Below are the code and all the weights of a small trained network. Each question names an input and a target symbol and asks about switching units off, where a switched-off unit gives its printed mean instead of its output.

import numpy as np


def w(rows, s, z=0):
    codes = np.array(rows[::2]) - 128.0
    scale = np.full(codes.shape[1], s)
    scale[-1] = z or s
    return codes * scale


def norm(h):
    return h / np.sqrt((h * h).mean(-1, keepdims=True) + 1e-5)


def f(y):
    return np.maximum(y, 0)


def softmax(a):
    e = np.exp(a - a.max(-1, keepdims=True))
    return e / e.sum(-1, keepdims=True)


def log_softmax(a):
    a = a - a.max(-1, keepdims=True)
    return a - np.log(np.exp(a).sum(-1, keepdims=True))


def net(x, mask):
    ids = ['ελμπσφ'.index(c) for c in x.split()]
    T = len(ids)
    res = E[ids] + P[:T]
    r = norm(res)
    for j in range(2):
        rows = slice(3 * j, 3 * j + 3)
        q, k, v = (r @ M[0][rows].T for M in (Q, K, V))
        z = softmax(np.where(np.tri(T) > 0, q @ k.T / 3**0.5, -1e9)) @ v
        o = O[0][rows]
        res = res + np.where(mask[j], z, o[:, -1]) @ o[:, :-1]
    y = f(norm(res) @ A[0][:, :-1].T + A[0][:, -1])
    res = res + np.where(mask[2:26], y, B[0][:, -1]) @ B[0][:, :-1]
    return log_softmax(norm(res)[-1] @ U[:, :-1].T + U[:, -1])


Q, K, V, O, A, B = {}, {}, {}, {}, {}, {}
E = w([
[171,92,76,137],'ε',
[156,150,156,141],'λ',
[6,116,42,64],'μ',
[179,224,89,131],'π',
[151,158,20,160],'σ',
[191,208,106,134],'φ',
],0.016)
P = w([
[1,254,248,34],'0',
[199,75,118,56],'1',
[140,147,241,245],'2',
[128,95,221,199],'3',
[121,102,204,207],'4',
[135,140,126,212],'5',
[137,137,96,217],'6',
[148,149,52,219],'7',
[158,162,33,235],'8',
],0.0052)
Q[0] = w([
[102,162,190,99],'head 1',
[143,103,254,106],'head 1',
[100,78,33,215],'head 1',
[68,65,142,160],'head 2',
[45,207,72,155],'head 2',
[160,220,225,130],'head 2',
],0.0078)
K[0] = w([
[189,168,80,199],'head 1',
[165,75,180,177],'head 1',
[69,112,91,53],'head 1',
[83,39,54,104],'head 2',
[2,164,49,7],'head 2',
[205,125,172,132],'head 2',
],0.0086)
V[0] = w([
[197,119,92,121],'head 1',
[175,232,139,102],'head 1',
[202,47,167,90],'head 1',
[142,124,158,17],'head 2',
[190,235,188,184],'head 2',
[253,69,226,108],'head 2',
],0.0078)
O[0] = w([
[123,181,180,99,116],'head 1',
[138,121,166,48,142],'head 1',
[133,177,83,133,45],'head 1',
[232,66,94,253,118],'head 2',
[187,84,83,136,95],'head 2',
[121,114,59,67,2],'head 2',
],0.0062,0.0088)
A[0] = w([
[107,214,100,85,163],'neuron 1',
[101,182,177,149,150],'neuron 2',
[202,53,126,147,195],'neuron 3',
[193,171,167,37,215],'neuron 4',
[107,162,163,77,145],'neuron 5',
[197,73,144,84,136],'neuron 6',
[104,189,167,181,148],'neuron 7',
[173,142,97,164,138],'neuron 8',
[36,3,134,164,103],'neuron 9',
[142,111,178,122,129],'neuron 10',
[123,122,89,32,204],'neuron 11',
[98,188,162,123,152],'neuron 12',
[160,200,50,155,91],'neuron 13',
[97,139,96,184,217],'neuron 14',
[52,88,141,198,4],'neuron 15',
[199,121,73,60,2],'neuron 16',
[76,140,116,119,124],'neuron 17',
[139,116,97,153,131],'neuron 18',
[77,205,62,106,144],'neuron 19',
[188,97,216,97,120],'neuron 20',
[204,127,155,98,148],'neuron 21',
[104,163,108,121,153],'neuron 22',
[42,145,143,110,162],'neuron 23',
[52,142,171,156,79],'neuron 24',
],0.011,0.0032)
B[0] = w([
[130,72,129,101,189],'neuron 1',
[154,173,111,89,190],'neuron 2',
[134,85,183,123,211],'neuron 3',
[120,138,68,204,211],'neuron 4',
[160,143,160,114,159],'neuron 5',
[106,117,115,141,180],'neuron 6',
[104,90,88,104,225],'neuron 7',
[74,137,153,153,228],'neuron 8',
[121,120,77,159,210],'neuron 9',
[254,138,111,69,140],'neuron 10',
[88,209,216,122,164],'neuron 11',
[173,59,140,128,178],'neuron 12',
[94,149,110,125,253],'neuron 13',
[158,131,172,121,255],'neuron 14',
[145,169,107,129,196],'neuron 15',
[158,129,149,156,175],'neuron 16',
[173,130,122,218,167],'neuron 17',
[150,111,140,85,179],'neuron 18',
[156,112,138,115,212],'neuron 19',
[156,177,92,97,167],'neuron 20',
[140,111,95,172,189],'neuron 21',
[77,132,152,118,171],'neuron 22',
[206,121,164,101,199],'neuron 23',
[137,153,132,126,189],'neuron 24',
],0.0073,0.0068)
U = w([
[254,131,135,88,204],'ε',
[92,143,184,205,79],'λ',
[53,207,244,118,175],'μ',
[46,155,68,46,192],'π',
[136,138,115,90,1],'σ',
[89,35,120,102,76],'φ',
],0.0098,0.0041)

Each question gives the input, a string of symbols that net reads in full, and the target symbol t.
The units are the heads (3 rows each of Q, K, V and O) and the neurons (one row each of A and B). Each row of codes is followed by its name. A weight is (code - 128) times the scale printed after its matrix; where a second scale follows, it is the last column's (O, A, B and U).
mask holds one flag per unit, heads first, then neurons. A switched-off unit (its flag False) gives its mean, the last column of its rows in O or B, instead of its output. The means were averaged over made-up inputs and are rounded, as every weight is.
A unit's drop is (log p(t) with every unit on - log p(t) with that unit switched off) / (log p(t) with every unit on - log p(t) with every unit switched off).
The circuit of an input: a set's keep is (log p(t) with only the set's units on - log p(t) with every unit switched off) / (log p(t) with every unit on - log p(t) with every unit switched off). Starting from the 12 units with the biggest drops (on a tie, the unit counted first), units are removed one at a time, each time the one whose removal leaves the highest keep (on an exact tie, the one counted first), for as long as the keep stays at least 0.8.
units of the circuit, in order: the units of the circuit, biggest drop first
unit that matters most: the unit with the biggest drop
top k neurons: the k neurons with the biggest drops, biggest first
which heads matter: for each layer, one digit per head in row order, 1 if its drop is at least 0.15 and else 0, layers parted by /
drop when u is switched off: that unit's drop, to one decimal
input σ ε σ λ, target ε: units of the circuit, in order	neuron 10
input ε ε ε, target μ: units of the circuit, in order	head 2; neuron 11; head 1
input μ σ σ ε, target φ: units of the circuit, in order	head 2; neuron 23
input μ σ μ, target λ: which heads matter	10
input σ σ σ, target μ: which heads matter	10
input σ σ μ φ σ ε, target φ: which heads matter	01
input ε σ φ σ μ μ, target μ: which heads matter	00
input σ λ π σ σ λ σ, target π: top 3 neurons	neuron 13; neuron 11; neuron 3
input σ σ λ, target ε: which heads matter	00
input σ φ σ σ ε σ, target π: which heads matter	11
input π ε λ ε σ σ σ μ, target μ: which heads matter	01
input σ π σ σ, target μ: which heads matter	10
input μ σ ε σ λ ε φ π, target π: top 2 neurons	neuron 13; neuron 23
input π σ ε σ λ ε σ ε, target μ: unit that matters most	neuron 11
input σ φ μ σ λ μ ε σ ε, target λ: drop when head 1 is switched off	0.1
input μ σ σ σ μ, target λ: drop when neuron 17 is switched off	0.5
input σ μ μ σ π ε σ ε, target λ: drop when neuron 9 is switched off	0.0
